(in the rows, 128 means zero)
Each row has a class, written after it.
[187  62 126 123 161 163 165  95  96  96 172 170 132 143 152 159 174 129
 146 146 133 143 126 112 138 137 142  86 158 110  88 100  67  80  91 102
 117 164 130 156 148 133 129 167 130 131 119 115 130 107 160] -> K123
[147 123  92  94 195 123  99 148  85 110 122 221 175 164 117 118 190 127
 183 126 130 180 145 131 135  96 150 175  88 130  93 130  37 135 132  66
  45 120 126 145 165 139 168 169 130 168  83 140 134 195 124] -> K215
[142 128 129 124  98 122 134  80  70 142 121 155 104 100 157 155 128  93
 192 127  71 133 121  99  99 173 105 188  76 127 214 173  96 143 127 109
  99 145 135  88 156 104 156 140  87 194  96 103 116  86 131] -> K869
[115 123 130 169 138 102 146 112 121 108 150  92  97 118 120 148 163 147
 113 137 199 135 126  97 123  93 177 121 164 158 142 148  64 146 119  86
 126 135 124 163  48 123 119 128 138 119 109 145 196  96 151] -> K703
[129 142 138 154 124 116 160 143 142 111 148  98 130 133 131 101 113 148
 155  99 118 139 142 148 138 128 121 121 139 162 145 139 130 136 130 145
 129 114 133 187 145 134 112 101 138 182 134 120  91 146 120] -> K442
[114 109  95 100 120  98  84 105  97  87 181 131 114 135 114 119 171 136
 184 173 155 144  95  98 103  44 110 149 191 132 180 102  93  83 125 114
 114 146 125 117 179 122 117 118 120 122 106 126 147 151 143] -> K378
[124 155 108  73 155 107 104 124  91 142 120 112 130 114  98 115  94 106
 176 138 128 139  83 159 134 109  96 140  91 171 152 178 167  86  80 187
 122 143 143  75 111 121 113 133  89 124  98 141 175 134 103] -> K123
[131 125 169 152  95 119 142 138 116  70 126 112 141 110 132 132 123 161
 136 111 135 150 118  86 115 154 156  92 160 120 113 140  94 129  84 107
 115 111 152 166  65 139  96 106 104 103 102 139 155 115 137] -> K983
[126 105 177 115  83  81  91 115 109 172 181 131 122 119 111 125  80 130
 137 166 207  82 119 122 140 123 122 107 170 131 171 167 127 136  69 186
 152 151 127 118 145 122 113  76 119  82 125 109 104  27 129] -> K608
[104  93 183 160 153 156  90 108 159 144  66 119 137 128 127 161 189 113
 108 136 109 156 116 123 123 182 101  77 121 147 130 181 101 164 166 161
 127 139  98 107  82 125 125 155  90 153 104 163 173 171 117] -> K869
[160 166 144 146  87 154 147 106 103  99 153 110 104 158 158 106  84 106
 198 117 117 106  80 111 146 134  74 105 163 107 144 128 138 111 115 149
  79 100 131 112 201 133 151 106 111 138 150  99  98 109 125] -> K378
[126 118 116 103 104 116 128  89 114 130 137 128 152 128  97 127 184 128
 141 127 119 158 112 136 140  84  96 157 119 123 164 148 174 164  88  82
 137 125  90 103 110 128  86 166 162 146 139 151 133  22 144] -> K869
[113 150 120 162 144 125 158 123 114 136 146 145 155 132 119 151 150 101
 136 139 153 183 103 114 116 118 126 102 159 136 121 132 111 151  80 104
  93 143 151 159 160 123  93 115 124 111  97  98 134  87 143] -> K170
[123 144 142 100 133  64 115 123 146 122 141 105 110 114 156  99 118 125
 168 150 143 117 154  88 124 107 129  89 177 156 154 119  72 159 177  80
 101  82 128 123 121  93 123 148 135 139 112 129 126 115 151] -> K703
[139  94  71 149 119 115 129 155 120 133 133 161 134 118 126 169 135 119
 155 155 155 164 106  92 150 101 146 134 124 172 170 115 152 117  75 161
  93  96 131 162 179 138 116 109 111  87  97 134 146 165 170] -> K505
[122  84 153  77 119 136 141 128 131 106 158 187 150 131 137 106 148 136
 127 136 135 182 141 117 149 106 105 178 129 149 134 135 126 161 121 145
 121 118 102 114 180 135  94 121 142 133 120 148 123 109 167] -> K563
[131 145 154  86 130  54 112  91  61 142 114  94 104  92 133 112  79 129
 207 105 144 143 111 143 123 160 115 130 116 129 145 185 122 149  63 130
 102 150 106 111 114 116 122 123  75 137 132 119 129 107  57] -> K869
[150 104 103 120 193 170 135 109 137 118 100 181 138 135 137 127 185 121
 106 113 120 158 147 122 130 111 152 185 107 152 148 155 104 171 235 142
  85 188 137 122 121 116 128 136 120 197  58 166 156 129 121] -> K869
[118 135 122 105  86 145 123 143 191 137  87 156 145 106 114 153 107 118
  73 147 160 165 152 113 130 161 109 101 110 105  98 123 145 101 167 165
 120 143 127 101  92 113 117 151 106 120 105 153 129 167 130] -> K442
[150 103 135  63 100 102 129 131  93 127 133 106 126 121 148 159 111 114
 137 154 160 133 101 134 181 109 115  85 126 154 143 158 134 117 127 138
 130  75 204 118  73 130 103 129 137 103 115 129 130 120 149] -> K123
[160  76 126 116  86  91 140 129  76 103 161 119  99 116 136 110 119 114
 112 112 187 136 120 121 130 167 125 129 155 140 124 120 121 142 152 146
 112  91  99 130 114 139 102 114 132 116 146 123 134 151 139] -> K869
[154 104 201 114 101  66 114 129 109 133 164 139 139 125  97 124 111 111
  63 123 106 155 142 119  91 143 111 171 123 150 124 156  71 125  67 162
 148 153 147  94 168 150  70  72 103  76 108 128 112 128 153] -> K170
[114  38  95 203 113  86 101 119  69 132 139 134 145 110 128 132 165 120
 154 162  98 136 148 107 125 153 140 158  95 163 134 108  72 134 115  59
 151 146 102 158 126 136 216 114 152 139 115 164 173 153 134] -> K869
[126  96 165 110 100  56 117  93  57 153 171 144 116 127 124 147 199 120
 152 145  58 122 110  99 108  83 133 183 104 126 142 158  66 157  91  93
 133 121 123 157 155 123 132 141 117 123 141 120 125  41 169] -> K505
[132 134 107 250  87  80 142  91  64 120 172 114 153 114  95 141 167 108
 134 180 111 111 173  82 144 129 168 128 148 120 142 109  69 146 127 111
 102 119 130 190 152  93 156 105 129 169 132 102  95 184 170] -> K442
[145  77 131  78 122 123 114 101 117 133 155 147  66 107 117 124 116 119
 127 137  97  32 130 121 112 130 100 134 151 139  94 142  81 150 109 146
 113 128 126 102 117 154 168 140 131 164 143 157 123  54 124] -> K703
[109 120 121 113  67 132 121 126  88  78 122 107 154 118 143 137 209 145
 162 142 125 182 111 114  92 109 149  94 166 103 140 117 132  56 150 131
 133 127 107 103  85 129  87 175 137 139  96 156 131 129 187] -> K378
[126 127 124 144 140 201 167 122 158 128 100 152 126 137 146 116 121 110
 198 106 100 179  67 118 147 125 147 125 116 184 122 125 191 124 140 129
 131 106 130 204 126 148 137 108 148 156 115 132 127 119 148] -> K442
[143 192 167 127  74 182 165 101 133  89 110 116 105 137 100 125  92 137
 113 108  58 128 108 131 111 161  52 134 137  97 135 172 125 156 114 171
 125  83 137 110 130 129  91 127  88 146 122 115 126 106 133] -> K983
[144  74 150 112 116 114 127 107 191  90 184 147  97 128  88  89 156  74
 191 185  96 124 130 132 115 118  71 126 136 188 122 132  15 161 149 125
 122 167 117 154 155 115 162 117 184 180 107 118 125 125 145] -> K753
[174 144 124 131  89 131 149 132 160 125 107 128 130 136 130 143 154 139
  98 104 120 136 100 113 134 130 118 125 145 109 160 128 129 136 105 116
 103  93  99  77 141 125  79 145 132 139 126 122 142 149 166] -> K703
[178  96 105 172 148 146 150 106 106 169 140 105 144 145 113 165 113 124
 116 130 104 148 118 110 164  91 155 126 124 165 166 143 100 150 112 110
  67 112 156 143 191  92 110  53 128 110  68  70 141 120 162] -> K215
[171 183 166  85 161 100 134 139  97 110 128 170 118 134 150 118 123 138
 130 141  82  75 167 125 101  94 159 123 112  71 149 160 117 133 158  96
  34 159 136 104 183 115 145 142  97 164 152 115 109 133 115] -> K608
[136 124 137 103 145 145 150 109 148 113 112 182 149 140 112 122 165 109
 177 115 118 185 109 122 159 146 124 129  97 151  88 141  87 155  97 108
 125 116 137 113  84 158 168 173 129 145  62 163 133 135 124] -> K123
[108 100  94 129  97  57 139 105  92 160 148 136 125 112 100 140 123 157
 134 142 159 135 107 127 120 105 114 125 153 167 160 161  95 186 128 136
 103 115 144 159  98 117 108  49  92 149 111  75 155 141 136] -> K442
[159 104 129  50 146 107  87 135 112 136 149 131 132 109 140 126 168 123
 131 115  84  58  94 120 116  84 114 189 168 120 123 121 141 127 116 168
 144 135 150 139 145 122  81  96 134 138 162 142 128 114 140] -> K753
[161 165 125 104 127  80 126 100 124 110  85 115 107 116 102 137 165 121
 127 115 155 109  88 114 132 113 136 158 134 148 150 157 104 100  90 139
 129 106 132 106 116 126  44 112 104 105  76 143 212  99 108] -> K753
[157 121 142 112  85 161 133 113 156  66 116 103 115 158 123  82 153 142
 118 138  89 129 100 106 145 148  46 152 183 145  93 115 118 201 126 199
  93  56 125 107 213 119  81  97 109  99 151 146  87 154 125] -> K753
[129 127 148 128 108 179 126 118 145 118 147 222 141 123 100  83 146 126
 163 143 105 158 116 106 115 187 107 126 157  81  65 114 125 185 117 147
  90 118  56 151 180 144 145 123 141 125 125 150 137 175 139] -> K608
[139 134 115  86 167 193 138  73 156 144  87 187 103 113 102 136 125 111
 131 131  30 194 111 136 137 133 124 212  72 135 117 134 115 140 138 119
 118 132 161 129 133 131 114 125 128 128  57 152 143 164 114] -> K170
[112 119 133 180 119 138 111 109 117 132 146 126 127 117 105 128 134  94
 125 109 153 162 105 131 112 153 118 130 106 130 181 124 142  64 121 101
 133 164 123 107 117 144  92 117 135 153  74 101 131 100 115] -> K378
[134  79 137  24 123  86 130 144 115 126 137 179 166  84 149 135 133 175
 114 128 144 125 177 136  96 155 154  68 167 109  90 134 100 125 144 134
 102 142 131 146 113 133  96 131 100 158 125  97  84 140 136] -> K442
[142 148 114 122  98 123 124 155 114 119 155 147 138 145 134 151 114 116
 109 111  86  77 137 109 144 168 123 162 115 120  85 100  76 137  98 113
 136 100 179 129 123 136 172 115 112 122 131 106 108 112 136] -> K123
[124 152 102 122 133 130 145 119 150 146 113 130 126 136 105 148 130 117
 126 107  48 124 120 141 117  52 128 206  63 111 157 139 149 121 130 136
 158 147 151 137  89 143 159 129 126 149 133 141 136 126 172] -> K505
[130 117 119  77 160  95  94 150 104 140 180 151  75 130 103 133 161 114
 128 117 105 122 106 123  92  50  79 199 124 178 189 134 119 129 112 143
 120 155 131 133 183 119  66 129 107 126 127 116 113  81 139] -> K505
[138 113 110 135  92 103 104 151  78 110 162  93  92 136 101 123 110 126
 165 132 129 128 139 138 154  83 119 182  98 149 152 127  96 109 135 138
 102  69 120 137 127 123 145 125 129 139 157 127 129 151 186] -> K170
[149 123 102 160 138  40 122 167  53 150 163 136 146 146 130 114 122 113
  72  92 252 124 153 129 144  64 166 204  99 132 215 150 138 105 153 143
 127 119 135 126 209 118 120 104 101 134  93 108 125 136 132] -> K378
[102 195 115 159 178  88 124 106  65 150 181  95  92 101 116 139 109  94
 171 122 132 120 125 109 145  81 105 168 159 155 149 137 118 150 141 118
  61 148 161 148  95 118 131  99 124 175 104 139 148  90 101] -> K170
[143 136 129 117 162  74 161 120 109 102  64  90 103 130 143 101 145 111
 126  88 151 160  92 143 159 109 111 149 126 127  88 122 125 154 148 119
 126 122 118 139  93 135 137 127 112 150 131 143 143 188  89] -> K753
[155 153 151  75 145  82 108 118  75 110 217  76 126 103 145 124 146 108
 166 133 115 100 120 118 110 122 163 159 169 180 133 142  59  64 140 157
  66 150 154  67  93 121 120 120 114 136 100 121 119  67 116] -> K753
[128 185 148 112 147 123  94 135  96 108 197  87 169 109  95 103 114 104
 142  95 139 113  77 118 124 135 141 108 169 126 100 162  56  99  91  96
  86  90 172 133  77 127 103 133 131  94 126  94 180 114 143] -> K703
[109 155 142  85 127  87  98 103 111 136  83 181  98 144 131  91 124 139
 192 136 157 168  99 156 119 128  95 136 109 120 142 138 134 145 142  77
 105 154  81 124 151 135 125 132 112 163 123 103 129 132  55] -> K378
[143  76  81 175 105  60  96 106  56 124 249  99 117 126 144 124 153 136
 174 163 227  60 135 141 151 153 184 152 179 128 155 144  35  90 117 201
  80 100 135 122 138 148 136 106 128 197 132 126 115 109 121] -> K703
[124 162 146 133 149  33 123  88 116 175 168 142 159 132 117 128  75 124
 170 114 175 123 164 137 141  84 165 168 114  95 176 168  84 149 103 135
  90 145 145 122 132 110 118  83  96 183 115  74 117  99 123] -> K563
[139 164 146 144 128 105 127 102 140 150 103 161  79 147  99 132 106  88
 118 141 112 151 132 124 141 119  87 191  91 146 143 134  93 185 135 116
 138 122 146 109 140 130 117  81 113 120 116 123 119 167 130] -> K170
[131 138 137 151 190 171 155  97 119 135 109 117 114 114 163 137 172 165
 161 121  83 165 131  94 129 125 103 127 158 158 149 166  86 179 116 110
 114  79 120 141 154 112 136 164 110 129  86 194 172 160 133] -> K703
[148 136 121 183 103 134 152 123  96  97  90 154  85 146 130 106 145 101
 142 105  90  85 102 113 111 136 118 157 103 127 120 113 135 108 104 147
 122 140 121  99 132 138  97 109 123 147 137 160 163 118 135] -> K563
[150 130 125  83 121 102 121 174  85 103  82 176 156 148 123 128 167 145
 100 101 128 109 141 150 110 110 137 127 125 183 138 142 111  89 147 133
 142 140 126 112 147 156  99 135  99 172 104 109  99 102 154] -> K442
[154 160 156 136 113 114 132 179  95  90 131 148 114 161 136 140 184 128
 112 112 142 118 114 133 113 132 117 117 133  91  81 142  97 134  78 102
 154  81 138 151 141 154  80 147 117  98 167 161 146 117 121] -> K983
[117 129 112 214  53  93 124 146 119 113 111 126 149 154 139 130 158 110
  76 114 120 135 152 108 108 139 126 164  82  88 178 100 116  98 183  89
 127 145 133 112 154 107 118 122 128 181  98 105 112  95 157] -> K378
[163 150 102 160  97  67 130  83  79 136 166 117 175 150  91  87 125 115
 184 122  54 154 152 135 118 101 122 175 109 108 125 137  54 127 142 124
  52 133 148 100 140 113 129 100 158 195  63 135 109 128 144] -> K215
[126 143  85 154 117  64 167 122 114 146  96 182 149 144 130 132 166 105
 109 143 128 138 133 145 125 160 149 123  90 115 104 133 113 151 106 146
 121 108 134 145 124 118 120 151  92 156 130 113  99 173 117] -> K442
[139  66 119  88 130 120 125  95 107 167  79 167  89 121 149 157 135 120
 182 151 148 139  66 105 103  73  96 110 153  90 140 124 121 123 120  92
 150 141 134 154 214 129 136 100 111 117 117 118 186 132 146] -> K170
[128 126 176 151 147 125  62 149 113 132 150 108 153 126  99 133 179 113
 130 129 119 117 145 130 136 126 101  90 122 133 129 144  74  94 121 118
 133 163 126 125 134 122  87 142 123 115 128 127 120  88 144] -> K505
[149  68 121 132 177 132 114 147  80 117 223 145 142 117 129 155 212 124
 118 176 132  70 136 122 112 110 178 123 156 149 114 142  66  84  45 151
 124 161 153 131 175 143 112 119 128  78 143 159 155 110 152] -> K170
[ 94  83 126 137 165  95 118 102 148  99 112 158 156 126 153 101 193 115
 133 107 150 159 134  65 116 100 133 118 159  76  97 100 100 127 158 122
 124 132 148 173 111 115 118 180 113 141  66 202 144 127 134] -> K378
[107 135 180 121 114  67 159  66 104 132 106  52 103 130 138 136  88 110
 109 117 138 150 103 135 151 115 101 131 123 127 141 174 150 166 155 109
 160  96  96 116  62 154 169 108 103 139 165 121 176 110 128] -> K869
[127 115 171 120 144 107 120 109 106 107 162  99 138 128 139 133 129 117
 124 123  99 145 111 116 123  93 117 144 114  96 120 147 102  55  78 126
  93 163 153 103 140 116  94 148 112 117 140 154 168  85 122] -> K563
[136 133 145  81 152 121 129 109 141 129  71 140  96 140  97  85 120 124
 123 107 118 165 125 145 115 110  95 123 100 120  99 156 131 205 195  80
  87  78  87 150 139 114 137 174 125 132 134 143 169 166  91] -> K869
[124 113 129 151 137  69 104 120  59 149 153 132  74 101 130 151 108 102
 124 158 166  77 127  99 127 150 136 131 164 199 158 145  87 135 104 165
 132  82 106 155  90 124 129 129 104 123 137 120 158 147 159] -> K703
[150 143 142  92 168  56 100 138 138 129  91 143 166 130 133 122 147 123
 121 102  41 125 128 129 126  97  96 186 109 131 110 132 107 141 134 123
  90 150 123 118 120 131 137 121 107 183 131 151 155 179 120] -> K753
[126 102 170  76  86  46 122 123 116 134 144 153 161 143 153 151 179 153
 145 119 163 191 122  93  92  78 133 171 145  84 154 155 108 178  87 106
  93 142 148 126 153 144  72 105 134 161 109 145  81 104 138] -> K215
[121  98 135 130  96 110 115 104 108 113 113 112 127 110  84 130 115 146
  78 133 100 138 123 133 137 125  90 135 136 146 150 149 131 112 144 165
 115  99 148 171 133 130  86 119 118 164 109 125 126 182 120] -> K442
[131 152 135 119 153  43 123  90  92 124 141 103 130 150 105 118 141 120
 167 109 138 113 101 128 142  33 150 162 121  89 145 181  67 164  94 108
 122 119 205 155 105 106 114 123  87 155 102 121 123  45 107] -> K983
[133 133 152 100  90 158 144  87 109 128 165  80  86  76 138 150 126  82
 178 138  95 115  77 122 142 168 104 154 120 143 108 172 119  96 114 154
 125 122 153 119  80 141 131 106 158 141 106 165 185  34 111] -> K753
[128  82 121 152 121  94 124 139  95 137  96 115 156 111 131 106 128 118
 130 109 212 161 114 116 156 141 144  80 133  99 115 124 107 128 124 105
 124 103 158 183 155  95  76 117 125  91  88 109 145 116 135] -> K170
[104 106 172 134  91 120 149 149 115 119 122 123 103  93 169 125 161 109
 113 142 116 155 133 112  86 212 114  74 120 136 115 129  90 100 189 124
 172 106 116 148  74 107 116 157 121 122 140 131 139 221 151] -> K442
[128 144 123 136 123  89 112 102 125 100 162 175 140 122  96  80 145  61
 155 149  83 148 127 107  99 195 143 153 131 172 106 111  99 138 126 140
  90 110  96 138 154 128 105 151 143 141  90 142 131 142 114] -> K869
[159  89 135 114 140 160 112 166  90 168 197 159 103 108  97 165 115  91
 122 100 147 113 135  97 116 113  99 165 121 159 138 144 114 145 104 170
 115 141 133 133 144 114 150 131 111 137 114 123 116 119 175] -> K123
[117 116 155 140 134 111  91 109 119 146 113 151 138 128 129  98 116 102
 145 119 104 128 136 119 139 147 102 141  91 118 105 107  96 109 163 102
 144 150 136 145  93 136 156 144 129 126 119 136 110  93 126] -> K505
[186 117 119 148 179 130 106 143  98 154 128 200 156 141 105 118 140 119
 155 125 121  94 145 122 108  99 146 100 110 165 129 140  67 101 141 107
  70 143 162 112 151 162 162 126 122 102  72 145 145 145 131] -> K505
[100 129 143 125  80 197  75 147 116 132  92 147 117 126 101 120 117 108
 151 125  91  95 121 130 106 163  39 119 137 119  89 108 110 130 149 138
 149 147 138  98 105 141 161 136 134 144 137 137  85  92 146] -> K170
[138 161 133 138 105 116 169 101 145 130 164 113  66 148 138 116  92 125
 152 101 151 121 107 128 144 142 105 199 121 104 187 162 110 182 111 210
 130  80 130 110 151 100 121 115  56 160 125  95  86 116 106] -> K983
[131 120 124 138 160  64 150 132  93 123 117 155 122 139 146 127 120 138
 124  92 146 147 124 113 123  65 129 155 129 111 163 139 120 122 142 129
 119 126 145 184  69 130 124 138 112 152 104 155 168 137 170] -> K608
[145 112 100 157 160 128 135 102 130 154 131 157 174 134  98 142 139 139
 157 113 137 165 106 117 125  34  85 138 130 104 198 150 132 112  91 130
  73 155 128  74 137 117 107 121 112 154  99 136 192 176 171] -> K563
[125 155 146 113 207  91 109 106  81 144 152 145 124 116 131 158 137  98
 160 115 110 157  80  96 149 113 143 168 137 161 133 148  78 132  49 108
  97 103 175 151 137 137 107 100  75  86  97 115 162 158 118] -> K170
[152 135 134  82 119  62 119 125 120 113 128 179 143 131 110  86 136 135
 121 133 129 115 160 141 121 113 131 143 136  97 103 127  86 129 192 123
  78 193  94 152 201 109 126 128 115 219 126  94 108 138  98] -> K442
[126 128 122 131 144 135 137 138 157 131 105 183 132 118 113 109 123 141
  91  61 104 134 147  96 124 137  98 164 114 133 133 104 137 165 181 143
  55 143 102 124  71 134 134 160 101 173  87 133 111 124 135] -> K505
[149  76 113 105 148 123 102 154 114 160 132 135 121 112 108 129 160 120
 107 125 149 163 101 131 110  89 127 139 113 179 154 170 121 142 103 112
 107 130 136  97 179 123  75 120 136 113  82 154 162  96 135] -> K703
[109 101  97 123 102 118 106 104 121 151 127  91  90 113  86 152 110 134
 111 101  83 107 103 146 118  90 131 200 103 118 159 139 152 140 126 161
 150 117 177  91  38 149 115  75  97 176  95 131 108  76 122] -> K983
[140 112 155 187 126 104 139 126 111 142 119 161 100 152 122 136 203 128
  60  99 127 113 151 112 131 128 153 173 116 118  98 116  77 145 178 129
 109 148  71  99 101 125 115 139 127 169 114 165 179 126 134] -> K563
[101 166 136 148 164 142 119 102 146 141 101 116 126 116  97 119 146 106
 187 127 179 137 102 125 163 129  99  93 151 135 147 152 147 165 113 123
 149 133 143 157 163 128 119 126 137 172  59 143 146 129  62] -> K123
[118 154 155 163 120 128  82  97 111 132  58 142 161 138  66 164 201 114
 147 136  11 151 122 138 134 109 103 117  85 145 121 150  99 112 112  76
 107 134 126 102 113 186 142 160 133 181  71 160 130 100 129] -> K505
[126  78 118 123 157  94 130 120 106 113 151 153  94  99 124 102 155 156
 191 130  96 183 139 108  72 128  88 114 142 175 124 116  42 109 140  91
 112 122 116 148 110 134 138 133 112 136  88 171 168 246 122] -> K442
[128 148 145  87 150 132 103 127  96 114 137 136 116 126 139 147 184 131
 142 120  85 143 110  91 134 142 111 165 146 112  83 118  96 111 122 137
 126  90  97 123 155 124 142 181  88 126 118 175 182 182 125] -> K123
[140 154 136 132 129  69 108  99 110 146 154  84  84 141 112 183 164 118
 149 147  93 144 118 130 177  57 140 185 100 171 187 145  95 116 125 131
 123 132 116  91  78 133 114 108 104 140 127 119 129 108 162] -> K505
[117 114  92 139 119  81  91 127  87 131 106 169 109  95  72 104  59  99
 119 129  70  64 177 118 110 123  61 170  63 137 169 114 112 160 141  97
  91 133 160 129 142 134 172  96  98 166 122  87  90 149 131] -> K505
[160 184 106  72  40  75 164 155  72 133 160 133 138 124 134 159 163 168
  88 118 180  85 164 157 138 101 172 150 135  81 132 138  91 104 163  99
 140 134 138 109  57 112 115 155 148 155 156  95  94  76 148] -> K442
[151 132  96 173 193  53 125 105  82 135 158  87 110 121 104 117 157  92
 135  80 136 124 143 108 120  89 156 171  74 150 194 158  91 150 130  76
  61 104 143  80 117 105 100 121  78 151  87 127 167 107 118] -> K869
